Below is a small trained network, with its code and all its weights. Each question gives an input and a target symbol and asks what happens when units are switched off, that is, made to give their printed mean instead of their output.

import numpy as np


def w(rows, s, z=0):
    codes = np.array(rows[::2]) - 128.0
    scale = np.full(codes.shape[1], s)
    scale[-1] = z or s
    return codes * scale


def norm(h):
    return h / np.sqrt((h * h).mean(-1, keepdims=True) + 1e-5)


def f(y):
    return y / 2 * (1 + np.tanh(0.7978845608 * (y + 0.044715 * y**3)))


def softmax(a):
    e = np.exp(a - a.max(-1, keepdims=True))
    return e / e.sum(-1, keepdims=True)


def log_softmax(a):
    a = a - a.max(-1, keepdims=True)
    return a - np.log(np.exp(a).sum(-1, keepdims=True))


def net(x, mask):
    ids = ['αβηξπσψω'.index(c) for c in x.split()]
    T = len(ids)
    res = E[ids] + P[:T]
    u = 0
    for l in range(2):
        r = norm(res)
        for j in range(3):
            rows = slice(2 * j, 2 * j + 2)
            q, k, v = (r @ M[l][rows].T for M in (Q, K, V))
            z = softmax(np.where(np.tri(T) > 0, q @ k.T / 2**0.5, -1e9)) @ v
            o = O[l][rows]
            res = res + np.where(mask[u + j], z, o[:, -1]) @ o[:, :-1]
        u += 3
        y = f(norm(res) @ A[l][:, :-1].T + A[l][:, -1])
        res = res + np.where(mask[u : u + 12], y, B[l][:, -1]) @ B[l][:, :-1]
        u += 12
    return log_softmax(norm(res)[-1] @ U[:, :-1].T + U[:, -1])


Q, K, V, O, A, B = {}, {}, {}, {}, {}, {}
E = w([
[118,153,89],'α',
[67,180,138],'β',
[110,197,255],'η',
[141,116,55],'ξ',
[146,10,191],'π',
[99,106,52],'σ',
[98,212,126],'ψ',
[102,96,56],'ω',
],0.0075)
P = w([
[252,13,78],'0',
[134,151,79],'1',
[114,156,87],'2',
[102,149,107],'3',
[85,159,120],'4',
[70,157,149],'5',
[58,167,189],'6',
[50,181,214],'7',
[44,167,227],'8',
[86,164,171],'9',
],0.0028)
Q[0] = w([
[131,138,2],'0.h0',
[213,154,167],'0.h0',
[114,147,190],'0.h1',
[162,173,161],'0.h1',
[187,172,86],'0.h2',
[88,203,161],'0.h2',
],0.0092)
K[0] = w([
[222,200,172],'0.h0',
[2,119,182],'0.h0',
[190,198,125],'0.h1',
[128,192,110],'0.h1',
[227,170,159],'0.h2',
[192,68,227],'0.h2',
],0.0082)
V[0] = w([
[206,144,138],'0.h0',
[211,143,102],'0.h0',
[112,199,80],'0.h1',
[254,114,193],'0.h1',
[141,56,184],'0.h2',
[223,167,184],'0.h2',
],0.004)
O[0] = w([
[161,162,175,100],'0.h0',
[220,142,222,138],'0.h0',
[140,86,83,69],'0.h1',
[103,90,220,89],'0.h1',
[222,2,72,155],'0.h2',
[169,91,114,8],'0.h2',
],0.0031,0.0014)
A[0] = w([
[191,164,83,102],'0.n0',
[121,130,188,7],'0.n1',
[112,76,70,114],'0.n2',
[137,64,152,62],'0.n3',
[255,94,183,2],'0.n4',
[123,81,120,94],'0.n5',
[228,140,155,81],'0.n6',
[166,141,88,89],'0.n7',
[169,119,203,110],'0.n8',
[99,160,160,72],'0.n9',
[125,181,89,97],'0.n10',
[208,107,149,43],'0.n11',
],0.0081,0.0022)
B[0] = w([
[66,159,153,141],'0.n0',
[90,169,51,120],'0.n1',
[127,221,209,246],'0.n2',
[185,21,162,229],'0.n3',
[206,238,84,205],'0.n4',
[170,135,166,168],'0.n5',
[158,252,126,78],'0.n6',
[28,178,138,118],'0.n7',
[79,130,182,233],'0.n8',
[207,91,35,129],'0.n9',
[82,72,169,234],'0.n10',
[178,186,86,104],'0.n11',
],0.0036,0.0013)
Q[1] = w([
[3,208,36],'1.h0',
[98,190,142],'1.h0',
[60,122,105],'1.h1',
[128,163,112],'1.h1',
[197,160,203],'1.h2',
[166,116,185],'1.h2',
],0.017)
K[1] = w([
[192,156,83],'1.h0',
[170,156,126],'1.h0',
[165,150,131],'1.h1',
[121,170,73],'1.h1',
[68,147,248],'1.h2',
[66,118,178],'1.h2',
],0.015)
V[1] = w([
[164,157,224],'1.h0',
[50,222,108],'1.h0',
[169,143,159],'1.h1',
[177,67,112],'1.h1',
[105,123,89],'1.h2',
[100,3,62],'1.h2',
],0.0067)
O[1] = w([
[245,49,149,145],'1.h0',
[96,129,254,4],'1.h0',
[97,135,106,143],'1.h1',
[58,221,120,173],'1.h1',
[122,125,121,123],'1.h2',
[112,24,140,196],'1.h2',
],0.0067,0.0023)
A[1] = w([
[152,95,140,82],'1.n0',
[75,235,159,166],'1.n1',
[108,176,95,93],'1.n2',
[41,98,70,8],'1.n3',
[193,148,86,94],'1.n4',
[193,133,30,5],'1.n5',
[188,216,233,68],'1.n6',
[111,183,100,72],'1.n7',
[139,122,96,59],'1.n8',
[175,93,154,138],'1.n9',
[129,152,139,100],'1.n10',
[250,116,166,219],'1.n11',
],0.011,0.003)
B[1] = w([
[149,111,115,144],'1.n0',
[136,188,54,235],'1.n1',
[170,88,94,142],'1.n2',
[189,103,254,199],'1.n3',
[47,146,148,155],'1.n4',
[59,84,111,200],'1.n5',
[171,81,245,211],'1.n6',
[198,105,75,136],'1.n7',
[107,126,140,121],'1.n8',
[185,72,86,185],'1.n9',
[120,157,128,116],'1.n10',
[236,97,184,254],'1.n11',
],0.0075,0.0038)
U = w([
[217,232,172,119],'α',
[44,214,142,216],'β',
[253,66,70,70],'η',
[174,198,33,254],'ξ',
[46,72,37,141],'π',
[75,132,182,60],'σ',
[144,141,175,105],'ψ',
[96,111,151,72],'ω',
],0.013,0.0042)

Each question gives the input, a string of symbols that net reads in full, and the target symbol t.
The units are the heads (2 rows each of Q, K, V and O) and the neurons (one row each of A and B). Each row of codes is followed by its name. A weight is (code - 128) times the scale printed after its matrix; where a second scale follows, it is the last column's (O, A, B and U).
mask holds one flag per unit, layer by layer, with each layer's heads first. A switched-off unit (its flag False) gives its mean, the last column of its rows in O or B, instead of its output. The means were averaged over made-up inputs and are rounded, as every weight is.
A unit's drop is (log p(t) with every unit on - log p(t) with that unit switched off) / (log p(t) with every unit on - log p(t) with every unit switched off).
The circuit of an input: a set's keep is (log p(t) with only the set's units on - log p(t) with every unit switched off) / (log p(t) with every unit on - log p(t) with every unit switched off). Starting from the 12 units with the biggest drops (on a tie, the unit counted first), units are removed one at a time, each time the one whose removal leaves the highest keep (on an exact tie, the one counted first), for as long as the keep stays at least 0.8.
circuit, biggest first: the units of the circuit, biggest drop first
unit that matters most: the unit with the biggest drop
k most important neurons: the k neurons with the biggest drops, biggest first
k most important neurons of layer l: the k neurons of layer l with the biggest drops, biggest first
which heads matter: for each layer, one digit per head in row order, 1 if its drop is at least 0.15 and else 0, layers parted by /
drop when u is switched off: that unit's drop, to one decimal
input σ α β, target σ: circuit, biggest first -> (1.h2; 1.h0)
input β ω α π ξ α α ξ π ψ, target β: which heads matter -> 000 / 100
input β η π β, target β: unit that matters most -> 0.h0
input ξ π π β, target ξ: which heads matter -> 000 / 001
input π π π ψ π σ, target π: 2 most important neurons -> (0.n4; 0.n10)
input σ π π β, target σ: circuit, biggest first -> (1.h2; 1.n3; 1.h0)
input σ ξ π π σ, target σ: circuit, biggest first -> (1.n3; 1.h0)
input β π ξ π π σ ξ π ξ ξ, target β: which heads matter -> 001 / 100
input α π α α π ψ β, target α: 2 most important neurons of layer 0 -> (0.n0; 0.n7)
input α β σ α, target α: 2 most important neurons -> (1.n6; 0.n0)
input ξ ψ α π ψ π β, target ξ: which heads matter -> 100 / 001
input α π α, target α: 3 most important neurons -> (1.n6; 0.n0; 1.n1)
input σ π σ ω β π ω ξ ξ, target σ: 2 most important neurons -> (1.n3; 0.n8)
input β β σ, target β: circuit, biggest first -> (1.h0)
input σ ξ ξ π π π π ω α ψ, target σ: 2 most important neurons of layer 1 -> (1.n3; 1.n11)
input α ψ π π π π α ξ, target α: 2 most important neurons -> (1.n6; 1.n1)
input π η σ ω β π ω, target π: 2 most important neurons -> (0.n4; 1.n11)
input π β η π η π ξ η ξ ω, target π: 2 most important neurons -> (0.n4; 1.n5)
input σ η ξ β π α π π β α, target σ: drop when 0.n8 is switched off -> 0.1
input ξ π α ψ η π π ψ, target ξ: drop when 1.h2 is switched off -> 0.4
input ξ α π π ω, target ξ: drop when 1.h2 is switched off -> 1.0
input ξ ω ξ ξ α σ, target ξ: drop when 0.n5 is switched off -> 0.0
input η ξ π π π β ψ, target η: unit that matters most -> 0.n4
